Look-ups in named tables: a row name and a column name give one cell, copied from the table.

Table pom
,pimisop,vof,zuvuzud,lis,fegafil,mip,nabavi
nav,-8560,6269,-7732,-47760,-36198,-6965,-58404
lesarav,-20066,-110,8352,-1060,13251,-35223,34244
vuvatuz,-34018,-18813,55178,45431,10258,-795,5640
ziz,-2421,19446,12798,55534,21255,-5121,-52400
mik,7093,-29088,54265,33770,30662,-20746,-76005
fitobi,30940,-26425,-4800,39060,18907,-17823,-50512
vikizil,39164,-57290,-53271,-11087,-32215,-32296,52055
dulevet,-15846,-36314,25763,-15805,9758,-18025,60438
pof,-36624,-4269,-16684,-6072,320,-45118,31776

What is the nabavi of dulevet in pom? 60438
What is the fegafil of dulevet in pom? 9758
What is the fegafil of vikizil in pom? -32215
What is the lis of lesarav in pom? -1060
What is the mip of nav in pom? -6965
What is the vof of dulevet in pom? -36314
What is the lis of vuvatuz in pom? 45431
What is the vof of fitobi in pom? -26425
What is the pimisop of dulevet in pom? -15846
What is the zuvuzud of vuvatuz in pom? 55178
What is the lis of mik in pom? 33770
What is the lis of fitobi in pom? 39060
What is the mip of mik in pom? -20746
What is the mip of vikizil in pom? -32296
What is the vof of pof in pom? -4269
What is the nabavi of lesarav in pom? 34244
What is the nabavi of ziz in pom? -52400
What is the pimisop of ziz in pom? -2421
What is the fegafil of fitobi in pom? 18907
What is the pimisop of pof in pom? -36624
Row with the largest fegafil: mik

sukom
        muz  fetaso
lamozi   54      75
bir     164     154
kek     196      90
nebo    216     233
limapo  173     206
kudi     31      70
mer      59     138
ruro     78      83
mesu    216     136
rure    110      70

What is the muz of bir in sukom?
164
What is the muz of nebo in sukom?
216
What is the muz of kek in sukom?
196
What is the fetaso of kudi in sukom?
70
What is the fetaso of rure in sukom?
70
What is the muz of rure in sukom?
110
What is the fetaso of kek in sukom?
90
What is the fetaso of mesu in sukom?
136
What is the fetaso of lamozi in sukom?
75
What is the muz of limapo in sukom?
173
What is the muz of lamozi in sukom?
54
What is the fetaso of nebo in sukom?
233
What is the muz of kudi in sukom?
31
What is the fetaso of ruro in sukom?
83
What is the fetaso of mer in sukom?
138
What is the muz of ruro in sukom?
78
What is the fetaso of bir in sukom?
154
What is the fetaso of limapo in sukom?
206
What is the muz of mer in sukom?
59
What is the muz of mesu in sukom?
216
Row with the largest fetaso: nebo

ramid:
,razusir,lifi,bufan,varad,paz,bosob,fode
zegit,58,-54,-35,-37,62,-26,0
zat,-35,49,3,16,-33,9,-14
dubelub,20,-8,14,21,16,31,-45
vedulal,50,-49,-12,-25,51,-16,20
dob,12,-3,-7,-2,12,2,-19
muf,2,-6,14,21,0,27,-37
pitiv,44,-43,-17,-22,47,-13,-3
nitiki,16,-16,-6,-8,17,-4,-12
vad,-2,6,-3,-5,-1,-8,4

razusir of muf: 2
varad of pitiv: -22
bufan of nitiki: -6
paz of vad: -1
varad of dubelub: 21
lifi of zat: 49
bosob of vedulal: -16
fode of dubelub: -45
bosob of dubelub: 31
razusir of zegit: 58
razusir of vedulal: 50
paz of nitiki: 17
paz of zat: -33
razusir of zat: -35
paz of zegit: 62
fode of dob: -19
bufan of zegit: -35
varad of vedulal: -25

mis:
,kip,gulobo,bek,selesu,dabir
tevona,4590,3891,6615,4904,5157
muze,2812,1753,2699,3039,5160
nonav,5226,5716,4847,4880,4444
popa,5802,7174,7719,4570,1396

What is the selesu of popa in mis? 4570
What is the kip of nonav in mis? 5226
What is the kip of popa in mis? 5802
What is the kip of muze in mis? 2812
What is the selesu of tevona in mis? 4904
What is the bek of nonav in mis? 4847
What is the selesu of muze in mis? 3039
What is the dabir of popa in mis? 1396
Which row has the largest gulobo? popa

risam:
,mafure,zogove,puse
bedu,0.6,0.2,0.4
bis,0.6,0.4,0.7
bala,0.6,0.3,0.4
vuz,0.6,0.3,0.5
rodoro,0.6,0.4,0.7
gebaze,0.6,0.3,0.6
tidap,0.6,0.2,0.4
levag,0.6,0.3,0.6
sidite,0.6,0.3,0.5
kura,0.6,0.3,0.5
givamab,0.6,0.4,0.8
dogeson,0.6,0.2,0.4

vuz, puse => 0.5
bis, zogove => 0.4
bala, zogove => 0.3
sidite, mafure => 0.6
gebaze, mafure => 0.6
bala, mafure => 0.6
dogeson, zogove => 0.2
kura, puse => 0.5
bedu, zogove => 0.2
levag, puse => 0.6
rodoro, puse => 0.7
rodoro, mafure => 0.6
bis, mafure => 0.6
tidap, zogove => 0.2
Which row has the largest puse? givamab

